Facts:
(1007) {ξ=b, κ=(1101),(942)}
(1009) {ξ=a, κ=(690),(1121)}
(101) {ξ=b, κ=(632),(1123)}
(1025) {ξ=b, κ=(1101),(67),(19)}
(1026) {ξ=b, κ=(270)}
(1034) {ξ=b, κ=(176)}
(1041) {ξ=a, κ=(249),(453)}
(1045) {ξ=a, κ=(690),(67),(19),(270)}
(1047) {ξ=b, κ=(632)}
(1057) {ξ=a, κ=(1025)}
(1066) {ξ=a, κ=(530),(393)}
(1071) {ξ=a, κ=(303)}
(1072) {ξ=a, κ=(150),(770)}
(1097) {ξ=a, κ=(270)}
(1098) {ξ=b, κ=(1025)}
(1100) {ξ=a, κ=(1026)}
(1101) {ξ=a, κ=(814),(1026)}
(1110) {ξ=b, κ=(650),(850),(1100)}
(1121) {ξ=b, κ=(656)}
(1123) {ξ=a}
(1127) {ξ=b, κ=(906),(752)}
(1139) {ξ=a, κ=(27),(270)}
(142) {ξ=a, κ=(453)}
(150) {ξ=b, κ=(982),(319)}
(157) {ξ=b}
(159) {ξ=a, κ=(188)}
(174) {ξ=a, κ=(453),(264)}
(176) {ξ=b, κ=(67),(188)}
(188) {ξ=a, κ=(650),(814)}
(19) {ξ=b, κ=(453)}
(193) {ξ=a, κ=(909)}
(206) {ξ=b, κ=(421)}
(233) {ξ=a, κ=(650)}
(249) {ξ=a, κ=(67),(19),(453),(270)}
(25) {ξ=a, κ=(1071)}
(264) {ξ=b, κ=(1123)}
(27) {ξ=a, κ=(453)}
(270) {ξ=b, κ=(453)}
(277) {ξ=a, κ=(1007),(142),(929)}
(280) {ξ=a, κ=(856)}
(282) {ξ=a}
(303) {ξ=a, κ=(1025),(67),(453),(188)}
(319) {ξ=b}
(324) {ξ=b, κ=(814),(233)}
(330) {ξ=b, κ=(476)}
(356) {ξ=a, κ=(942),(494),(233)}
(368) {ξ=a, κ=(270)}
(388) {ξ=a}
(393) {ξ=a, κ=(1026),(776)}
(416) {ξ=b, κ=(692),(491),(752),(282)}
(418) {ξ=a, κ=(906),(270)}
(421) {ξ=b, κ=(67),(453)}
(422) {ξ=b, κ=(1139),(1097)}
(438) {ξ=a}
(451) {ξ=a}
(453) {ξ=b}
(457) {ξ=b, κ=(594),(982)}
(476) {ξ=b}
(477) {ξ=a, κ=(1127)}
(491) {ξ=a, κ=(632)}
(494) {ξ=a}
(527) {ξ=a, κ=(752)}
(530) {ξ=a, κ=(1100)}
(54) {ξ=a, κ=(875)}
(565) {ξ=b}
(573) {ξ=b, κ=(776)}
(590) {ξ=a, κ=(814),(303)}
(594) {ξ=b, κ=(98),(421),(453)}
(632) {ξ=b, κ=(67),(270)}
(65) {ξ=b, κ=(67)}
(650) {ξ=b, κ=(850)}
(656) {ξ=a, κ=(752)}
(67) {ξ=a, κ=(270)}
(690) {ξ=b, κ=(453)}
(692) {ξ=a}
(705) {ξ=b, κ=(1057),(79),(656)}
(719) {ξ=a, κ=(1025),(650),(319)}
(739) {ξ=a, κ=(249),(277)}
(752) {ξ=a}
(763) {ξ=a, κ=(264)}
(770) {ξ=a, κ=(1097)}
(771) {ξ=a, κ=(193),(946)}
(776) {ξ=b}
(79) {ξ=b, κ=(752),(270)}
(814) {ξ=b, κ=(656),(850),(270)}
(841) {ξ=b, κ=(1123)}
(842) {ξ=b, κ=(157)}
(850) {ξ=a}
(852) {ξ=a, κ=(324)}
(856) {ξ=b, κ=(421),(1100)}
(857) {ξ=b, κ=(451),(453)}
(872) {ξ=a, κ=(875),(438)}
(875) {ξ=b, κ=(1025),(233),(946)}
(906) {ξ=b, κ=(67),(453)}
(909) {ξ=a, κ=(1026)}
(929) {ξ=a, κ=(249),(632)}
(939) {ξ=a, κ=(909)}
(942) {ξ=b}
(946) {ξ=a}
(98) {ξ=b, κ=(453)}
(982) {ξ=a, κ=(1025),(453)}
(987) {ξ=a, κ=(388),(1123)}
(99) {ξ=a, κ=(656),(763)}
(995) {ξ=a, κ=(453)}

Known rows:
(1098): [ 19 -11  -1  -3 -15   1  13  -4  23  15  13 -21  21   5  12  -4  10 -14
   8   1 -11   5   8  -2   3  -8   2   7  -2  -7  11  -1  10  -7  -2  18
   0]
(264): [ 34  -7 -33  27 -20  50  -6  18 -39  41   8  -9   6   5   9   1   0   8
   1  -4 -11 -26   5  48   9   4  -7  10 -13  -1   4  -7   1 -28  -9 -38
  -7]
(856): [-12 -28  -1 -10  -7   6   1   7   5 -24   3   5   2  11 -12   6 -12  26
  17 -16   4 -15 -12  11 -20 -10  19   2  10  -9 -16 -24  -3  30 -33 -24
  12]
(174): [ 10  -8 -10  15   4   5  -4   4 -14   4  -6 -10   0  -3 -11   1   9   8
 -14 -12  12 -20  -4   6   5 -19   0  -2   6  -1  11   8 -11 -13   1  -6
  -6]
(277): [  9  -2  -2  -3   9   1  -4 -12 -15  -1  -6  19   9   3  13 -16 -15  16
  28   0  -7   4 -20 -24  -6  -3 -19  -5 -12   8  10  13  -8   8 -13  -1
  -1]
(632): [-31  30  11  -3 -21 -25 -17   8 -18   1  10  17 -12  22   8  -6   4 -27
  23   7  10  15  19 -13   7   4  -8 -42   9   1   3 -13  31  -4  -4 -23
 -19]
(650): [-12   1 -11  12 -32 -21  -7 -11   0  23   4  -4  12 -17 -40   4  19 -29
  -6   9   1  -2 -33  -7 -19   2  28   3  -1 -12 -19 -30 -13  -3  12  -5
   6]
(527): [-19  20  -2  -5  10   4  14 -13  -2 -29   0 -12   7  -5  16 -25  -5  10
   2   3 -14  -4  -2  -6   9  16  12  11   4  -8   9   5 -15  -6   2 -12
   2]
(929): [-24  24   0  16 -12 -13 -11 -24 -18  -2   7  10  -1   5  13 -15   0  -8
  44  -5   4   5 -17 -27 -16  -8 -29 -30  -1   4   4   6  18   7 -20  -3
  -5]
(1110): [ -9  -7  -2   2 -25  -5  -1 -12  -1   6   2  -6   5  -4 -26   3  12  -5
  -6   3  -2  -9 -23   0 -20   2  19   4  -4 -10 -13 -24  -9   8   3  -3
   5]
(1045): [  0   2  10  -8  -4  -9  -1  11   0  -1  -5   9  -5  15  -1   4  -3  -8
  -2   6   5  17  20   6  12   3   7 -15  11   3   4  -2  10  -3   6 -11
  -6]
(319): [ -5   5   8   2  -5  -1   6  -3  17   9  21   9  -8 -18   7  18   5  -5
 -12  -8  -6   9  10   0 -17   9 -12  -3  -5  -4 -15   0  -3   1  -3  13
   1]
(565): [  0   2   6  -1  -3  -1   3  -7   6   3  13  11  -6 -12   7  13   4   4
  -7  -6  -2  12   2   6 -10  12 -14  -1  -6  -1  -5   1 -10   1   2   5
   0]
(942): [  7 -13   7  -3  -3   3   6  -1  12   8  10  25  -7  -9  15  13  -2  10
  -4  -1  -4  22   0  -1  -6  15 -23   3 -15  -1   1  11 -16   3  -4   4
   3]
(150): [ -1  14  -2  -1   0   9   0   5  18  12  20 -25   5 -10   3   0   4 -14
  -1  -8   2 -12   8 -20 -19  -4  -1   6   6   2 -16  -3  14   7  -2  21
  10]
(330): [ 0  0  2  0  6  3 -1  2  2  8  2  5 -1 -3  7  0 -2 -2  4 -1 -1  1 -2 -2
 -6  5 -5  0 -9  1  0 -2 -1  4 -1  3  8]
(530): [ -9 -20   2 -13 -17  12  -2  -2  -4 -32   6  -4   2   9 -12  -5  -3  22
   7  -6  -5 -24 -15  -4 -24  -5  14   5  -4 -10 -14 -22   0  21 -20 -11
   4]
(1041): [ -7  -6   0   9   8  -9  -3  -6  -8  -6  -8  -4  -2  -4 -10  -4   9   5
  -6  -9  11 -15 -10  -5  -1 -26  -4  -9   9   1  12  12 -10  -2  -1   8
 -14]

Rows:
No name comes twice in this set of rows, the named rows included.
[-26  18   6  -5  12   0  25 -19   1 -36   5   8  -7 -17  22  -8   3  16
 -15   1 -17   5   5  -5   2  23  -1  13   0 -10   6   7 -30  -8   1  -8
  -3] -> (752)
[ 17  16  -1 -10  17  18 -11  20   8  26   8  -1   2 -16   2 -10 -15   0
   1  -6   5  -4  14 -36 -10   0   5   5   4  13 -13   5  11  14   4  -1
  19] -> (770)
[-34  30  -3  20 -15 -14 -10 -24 -16  -9  18  -4   0   3   7 -10   3 -17
  38  -5   1   2 -13 -23 -13  -4 -21 -31   0  -2  -5  -3  16   0 -18  -5
  -7] -> (491)
[ -5  -7   5  -5   5 -20  10   7  -1  -9  -6  16   2  14  11  15 -13  -9
   6  -1   6   6  21   8   9   9  11 -11   5   5   1 -10  16 -10  -3 -10
   4] -> (65)
[ 15   7  -2 -10  13   7  10   7 -15  -2  -3   1  20   5   0  -9 -19  -5
 -10   0   1 -26   5 -24 -13  18   8   7 -15  18 -16   7  23 -11 -15  24
  18] -> (1071)
[ -2  -9   0   1  16 -21  16   8  -4  -6 -18  22  17  14   3  25 -22 -16
   5   1   9   4  13   5   7  16  29  -6  -3   8 -13 -14  35 -17  -2  -3
  16] -> (176)
[ 26 -22  -3   6  -1   0   3 -14  37  36   8  -3  16  -8  23   3   1  -4
  35   4 -18  31  -4 -15   9 -22   3  14  -7  -6  33   1  -3   4  21  -7
   1] -> (875)
[-18  14   0   0   6   1  11 -10  -2 -19   3  -3   1  -4   6 -11  -3   3
   7   2  -9   3  -4  -7  -3   9   3   6   1  -3   5   6  -7  -4  -1  -5
   2] -> (416)
[  1   6  -3  -1  11   4   4 -10  -4 -14  -4  -3   6  -3   2  -9  -1   7
   8   2 -11  -5  -5 -19  -3   1  14  12  -3   0   3   0   0  -7  -2 -14
   2] -> (477)
[-12 -30   9 -17 -24  20 -10  -9 -11 -54  -2 -13 -10  24 -20  -4  -2  24
  -1   9 -12 -17 -18   5 -11  -4  10  12 -10 -14 -17 -19  20  24  -7   4
 -16] -> (1100)
[ 17  -8  -3   2  -4  -7   6  -3  20   4  13 -36  16  -7  -4  -1  23  -8
 -11 -12   5 -15   8 -10  -5 -30   1   3  17  -8  17  10   2 -12  -3  31
 -13] -> (982)
[ -9   3  17 -30 -22  14 -26  15  -7 -25  -6  -8 -26  22 -18 -19   3  -1
 -25  28  -3  14  11  -4  22   7  -1  -2  -7  -7   0  -9  26  12  24  -2
 -29] -> (1026)
[  2 -13   2   9  14 -16   4  -8   0 -13  -5   5 -11 -20 -19  18  19  11
 -41 -21  20 -11  -1  -3  -6 -23 -13 -10   9  -8   9  19 -26 -11   1  14
 -19] -> (453)

The same objects again, as new rows of numbers:
Known rows:
(594): [-19  -7   6   7  25   9   3  -6   7  22  -6   8 -10 -12  23  -2   3   7
   3  14   8  -9   3  24  -4  -5  -3   8  -3 -11  17 -21 -18  12]
(457): [-18  -7  11   7  28  13   0 -10   5  20  -5  15  -8  -9  19  -3   4  12
   0  13   5  -7   2  26  -2  -2  -4   8  -6  -9  17 -13 -24  10]
(25): [ -9 -12   6  12  23  25  -3 -10  -3   8  -9   9  -2  -2  32  10   0   9
   5  15   0   5   6  15 -10 -16  -4  -2   4  -1   8  -7 -21   6]
(692): [-35 -16   2  -5   2  11   6  -9   4  22  -3  -3  -6 -14  34   5  -3  12
   1  16 -14   3  20  16   2  -3  -8  -9  -1  -3  25   3 -11   5]
(875): [-11 -19  26  -8  16  19 -16 -20 -15  15  -9  13  -2 -12  19  12   4   9
 -13  25  -7  -2  10  11  10 -17  -7   8  -3  -5  11  -5 -20  12]
(54): [-13 -18  25  -5  16  21 -11 -17 -12  15  -8  15  -3 -10  21   6   7   2
 -13  23  -3  -4   9  12  10 -16  -7   5  -2  -3  11  -4 -27  13]
(650): [-15 -11  12  -4  25  15  -1 -15   0  18   4   3  -3 -20  28  24   7  19
   6  34 -12   9   6   2  11 -24  -6   5   2  -8  16 -16 -10   0]
(1100): [-18 -14  18  -2  20   6   3  -5   8  16   2   2  -6 -18  22  21   6   2
  11  23 -13  -5   3   5   0 -19 -12  -2   6 -21  26 -26 -10   8]
(319): [-21 -12   6  -5  35  10   0  -7   0  26  -6   8  -3  -6  28  17  11  21
  -1  25 -11  12   3  15   3 -12  -4   1 -14 -13  23 -11  -8  -3]
(939): [-20 -20  23  -1  22  17 -11  -4  -1  15  -4   6   0  -4  33   8   8   2
   9   5 -14  -9   3   8  -1 -18 -22  -1   2 -18  21  -6 -26  29]
(1057): [-18 -19   9   8  22  14  -4  -8  -5   8  -9   8  -5  -2  31   6   8  15
 -11  22 -11   6   5  16  11 -12  -3  -7  -5   2  24  -4 -12  13]
(987): [-13 -14   6  -5  -4  22  -7  -2  -4  15   1  13   5 -17  47   7   6   7
   2  19   3  -7  -7  22 -20 -12   1   0  -5  -4  25  -8 -36   4]
(1041): [-14  -5   5  11  17  18   0  -8  -3  15  -8  15  -7  -3  28  -6  -1   5
   4   3   5  -6   3  24   7  -9  -1   5   1  -4  16 -15 -30  13]
(1045): [ -6  -5   6  12  15  23   0  -8  -2   3  -4  12 -10  -3  30  -7   3   7
  -2   5   3  -2   9  19   4 -12  -7   3  -3  -2  17 -15 -28  20]
(264): [-11 -11   1  -3   2  11  -3  -4   0  22  -3   5  -7 -13  52   6  10  14
   0  27  -6 -11 -10  19  -8  -8   4  -2  -5  -8  25 -12 -20   5]
(1066): [-20 -17  29   4  15  15  -1  -4   0  -3   4  10   3 -12  21   5   7  -8
  12  11  -5  -1   5  15 -10 -18 -14  -7   4 -15  30 -24 -20   9]
(176): [ -8 -11   1   5  16  28   0  -8  -1   9  -1   5  -6  -8  27  12  -1  10
   5  18   1   7  13  10  -4 -18  -7  -1   4  -5   9 -13 -19   7]
(157): [-27 -10  31  -7  20  24   0 -21   6  23 -15  -6   6 -11  51  20   0  21
  10  10 -10  -5   5  31  -2 -13   3  -8   9 -21   6  -2 -10  -4]

Rows:
No name comes twice in this set of rows, the named rows included.
[-16 -15   9  11  33  19  -4  -6   0  11   4  16   4 -10  16   8   6  11
  -1  22   4  10   4  15   1 -15 -10   1  -6  -2  21  -4 -28   7] -> (719)
[-11  -9   2  -1  18   9   2 -10  -4  23 -14   3 -13  -1  32   7   3  11
  -3  14  -5   1  -1  18  12 -11   3   1  -1  -9  17 -18  -9   7] -> (19)
[-12 -11  22 -11  13  17  -9 -20  -6  19  -3   6  -5 -22  30  18   6  14
   2  32 -15   5   2   7  20 -22  -6   6   3   0  19  -9 -16   1] -> (233)
[-11  -8   5   6  17  19  -4  -9   2   3   7   0  -9 -16  36  13   6  16
   7  26 -12   4   3   5  12 -25  -7   2   6  -5  20 -14 -14  10] -> (814)
[-16 -11  -1  -5  -7  22  -2   3  -2  17   1  12  -1 -10  37   5   1   2
   4  12   4  -1  -3  21 -10 -11  -4  -4  -8  -3  22  -8 -40  11] -> (101)
[-13 -17  10  10  24  17  -6  -7  -8  14 -10  11  -2  -1  19   8   8  11
  -8  17   1   7   3  17   6 -12  -4   0  -3  -6  15  -6 -25  10] -> (1098)
[-11 -16   4   2  26  12  -3  -9  -8  18 -14   6  -5   1  23  15  11  12
  -9  23  -7   5   5   8  14 -12   0  -4  -3  -6  17 -10 -12   6] -> (1025)
[-26  -8  35   2  22  34  -4 -20   6  19 -10   1   9 -10  50  11  -1  16
   9   6  -4  -6   7  35  -7 -15  -3 -10   6 -14   9   2 -24  -3] -> (842)
[-18  -9   6   4  31   9   3  -8  -4  24  -8  12  -6  -4  24   6  12  14
  -2  18  -1  -1   1  21   2  -5  -1   4 -14 -13  19 -15 -17   5] -> (982)
[-23 -11   7   0  37  14  -2  -7  -3  18  -4  14   0  -8  24   3  15  20
   3  19  -3   8   4  26   0  -8  -6   7 -19  -9  24  -8 -21   3] -> (150)
[-16 -23  28  -5  21  22 -15  -8 -11  14  -8  12   3  -7  28   6   7   3
  -2  11 -11 -14   7   7  -1 -13 -20   5  -3 -10  14   2 -32  29] -> (771)
[ -9  -4  -5 -18   9  12   7  -8   2  15  -8  -7 -19  -2  39  12   6  16
   2   9 -20   4   9   7  14 -22  -2  -1  -7 -17  22 -20  -2  12] -> (270)
[-16 -20  24 -11  14   5   6 -13  -4   2  -6   3  -3  -1  29  19  11  -2
   8  13 -21   0   5  15  -6 -20  -7 -18   7 -17  32 -27  -4  -6] -> (776)

